Here is a tiny trained network, its code and every weight. The questions are about switching its units off for an input and a target symbol, where a switched-off unit gives its printed mean instead of its output.

import numpy as np


def w(rows, s, z=0):
    codes = np.array(rows[::2]) - 128.0
    scale = np.full(codes.shape[1], s)
    scale[-1] = z or s
    return codes * scale


def softmax(a):
    e = np.exp(a - a.max(-1, keepdims=True))
    return e / e.sum(-1, keepdims=True)


def log_softmax(a):
    a = a - a.max(-1, keepdims=True)
    return a - np.log(np.exp(a).sum(-1, keepdims=True))


def net(x, mask):
    ids = ['ΓΘΠΩαβδεζηλμστφψ'.index(c) for c in x.split()]
    T = len(ids)
    res = E[ids] + P[:T]
    u = 0
    for l in range(2):
        r = res
        for j in range(3):
            rows = slice(2 * j, 2 * j + 2)
            q, k, v = (r @ M[l][rows].T for M in (Q, K, V))
            z = softmax(np.where(np.tri(T) > 0, q @ k.T / 2**0.5, -1e9)) @ v
            o = O[l][rows]
            res = res + np.where(mask[u + j], z, o[:, -1]) @ o[:, :-1]
        u += 3
    return log_softmax(res[-1] @ U[:, :-1].T + U[:, -1])


Q, K, V, O = {}, {}, {}, {}
E = w([
[121,73,157,114],'Γ',
[125,69,169,122],'Θ',
[122,102,171,112],'Π',
[122,86,170,121],'Ω',
[127,87,161,112],'α',
[114,90,129,78],'β',
[120,86,175,124],'δ',
[125,69,159,111],'ε',
[173,217,38,91],'ζ',
[109,42,214,156],'η',
[116,107,168,107],'λ',
[100,149,215,95],'μ',
[228,122,160,185],'σ',
[98,124,81,194],'τ',
[251,100,127,53],'φ',
[177,142,167,208],'ψ',
],0.018)
P = w([
[98,5,121,106],'0',
[86,32,146,119],'1',
[81,56,156,118],'2',
[84,70,149,112],'3',
[89,80,134,101],'4',
[84,111,152,111],'5',
[90,121,139,106],'6',
[103,128,116,94],'7',
[98,156,124,99],'8',
[101,174,117,94],'9',
[108,199,116,94],'10',
[109,211,105,89],'11',
[119,220,98,82],'12',
],0.011)
Q[0] = w([
[184,102,61,76],'L0H0',
[151,98,143,119],'L0H0',
[6,122,184,36],'L0H1',
[114,155,90,155],'L0H1',
[185,179,169,105],'L0H2',
[160,96,67,117],'L0H2',
],0.015)
K[0] = w([
[153,118,72,103],'L0H0',
[105,142,163,85],'L0H0',
[171,250,73,135],'L0H1',
[153,85,144,179],'L0H1',
[117,146,70,155],'L0H2',
[115,86,141,111],'L0H2',
],0.018)
V[0] = w([
[98,99,116,66],'L0H0',
[144,141,72,107],'L0H0',
[187,132,91,251],'L0H1',
[216,147,194,109],'L0H1',
[157,135,93,22],'L0H2',
[99,167,127,208],'L0H2',
],0.012)
O[0] = w([
[165,200,109,191,205],'L0H0',
[152,158,122,56,28],'L0H0',
[120,175,130,189,1],'L0H1',
[169,97,247,131,153],'L0H1',
[101,169,145,77,111],'L0H2',
[113,57,87,132,71],'L0H2',
],0.011,0.0087)
Q[1] = w([
[2,40,134,85],'L1H0',
[233,155,203,136],'L1H0',
[7,110,106,107],'L1H1',
[102,92,155,88],'L1H1',
[98,144,148,102],'L1H2',
[84,204,203,220],'L1H2',
],0.008)
K[1] = w([
[44,185,148,162],'L1H0',
[15,244,110,29],'L1H0',
[23,129,181,152],'L1H1',
[142,113,168,93],'L1H1',
[83,180,104,156],'L1H2',
[106,142,195,254],'L1H2',
],0.0062)
V[1] = w([
[190,74,116,138],'L1H0',
[135,213,132,166],'L1H0',
[255,136,92,144],'L1H1',
[114,125,143,204],'L1H1',
[162,151,113,118],'L1H2',
[129,103,74,119],'L1H2',
],0.013)
O[1] = w([
[32,89,146,151,151],'L1H0',
[120,155,82,54,24],'L1H0',
[26,168,253,207,51],'L1H1',
[209,74,118,141,186],'L1H1',
[119,142,181,182,28],'L1H2',
[67,135,212,143,1],'L1H2',
],0.0068,0.006)
U = w([
[101,146,118,129,65],'Γ',
[117,169,112,127,89],'Θ',
[121,150,123,124,31],'Π',
[112,150,121,132,49],'Ω',
[134,182,109,130,112],'α',
[94,199,79,106,254],'β',
[123,179,95,126,132],'δ',
[102,148,124,125,59],'ε',
[76,194,114,122,130],'ζ',
[94,90,100,140,107],'η',
[104,138,111,116,90],'λ',
[177,85,163,2,137],'μ',
[244,228,177,220,98],'σ',
[85,182,7,214,207],'τ',
[81,173,196,117,86],'φ',
[176,176,109,196,87],'ψ',
],0.0074,0.0064)

Each question gives the input, a string of symbols that net reads in full, and the target symbol t.
The units are the heads (2 rows each of Q, K, V and O). Each row of codes is followed by its name. A weight is (code - 128) times the scale printed after its matrix; where a second scale follows, it is the last column's (O and U).
mask holds one flag per head, layer by layer. A switched-off head (its flag False) gives its mean, the last column of its rows in O, instead of its output. The means were averaged over made-up inputs and are rounded, as every weight is.
A unit's drop is (log p(t) with every unit on - log p(t) with that unit switched off) / (log p(t) with every unit on - log p(t) with every unit switched off).
The circuit of an input: a set's keep is (log p(t) with only the set's units on - log p(t) with every unit switched off) / (log p(t) with every unit on - log p(t) with every unit switched off). Starting from all 6 units, units are removed one at a time, each time the one whose removal leaves the highest keep (on an exact tie, the one counted first), for as long as the keep stays at least 0.8.
units of the circuit, in order: the units of the circuit, biggest drop first
most important unit: the unit with the biggest drop
heads that matter: for each layer, one digit per head in row order, 1 if its drop is at least 0.15 and else 0, layers parted by /
drop when u is switched off: that unit's drop, to one decimal
input μ Ω μ Ω δ φ Γ, target φ: heads that matter -> 110 / 010
input η μ Γ ψ φ Θ τ φ Γ, target φ: units of the circuit, in order -> (L1H1, L0H1, L0H0)
input μ η Γ δ μ η ε μ μ Θ Ω, target μ: units of the circuit, in order -> (L0H1)
input μ μ μ τ Π, target τ: heads that matter -> 010 / 000
input η β η, target η: heads that matter -> 111 / 100
input β Ω μ β β μ τ τ μ σ Γ Θ, target σ: heads that matter -> 010 / 000
input τ μ μ σ η μ, target σ: heads that matter -> 010 / 010
input φ η β, target φ: units of the circuit, in order -> (L1H1, L0H1, L0H0)
input η μ α μ Π η φ, target φ: heads that matter -> 100 / 010
input τ μ φ, target φ: units of the circuit, in order -> (L1H1, L0H0)
input τ η σ μ Γ μ λ μ δ, target μ: heads that matter -> 010 / 010
input β ε μ σ β τ Ω μ ε μ φ φ Ω, target φ: units of the circuit, in order -> (L1H1, L0H1)
input η β α μ μ μ σ μ τ μ τ η μ, target τ: units of the circuit, in order -> (L0H1, L0H2)
input μ μ μ η Γ β σ Γ, target σ: units of the circuit, in order -> (L0H1)
input σ μ μ μ η, target μ: units of the circuit, in order -> (L0H1, L1H1)
input μ α μ Γ α φ β μ, target φ: units of the circuit, in order -> (L0H1, L1H1, L0H0)
input η μ μ σ β μ Θ λ η β μ μ, target μ: heads that matter -> 010 / 000
input Γ μ δ η η η η μ τ Ω, target τ: drop when L1H1 is switched off -> 0.0
input φ β ψ η β β μ τ μ, target τ: drop when L1H2 is switched off -> 0.0
input μ η Γ μ σ λ α μ σ φ ε, target φ: drop when L0H0 is switched off -> 0.3
input η η ε, target η: most important unit -> L1H0
input σ μ η Π μ α σ λ δ, target σ: drop when L1H1 is switched off -> 0.2
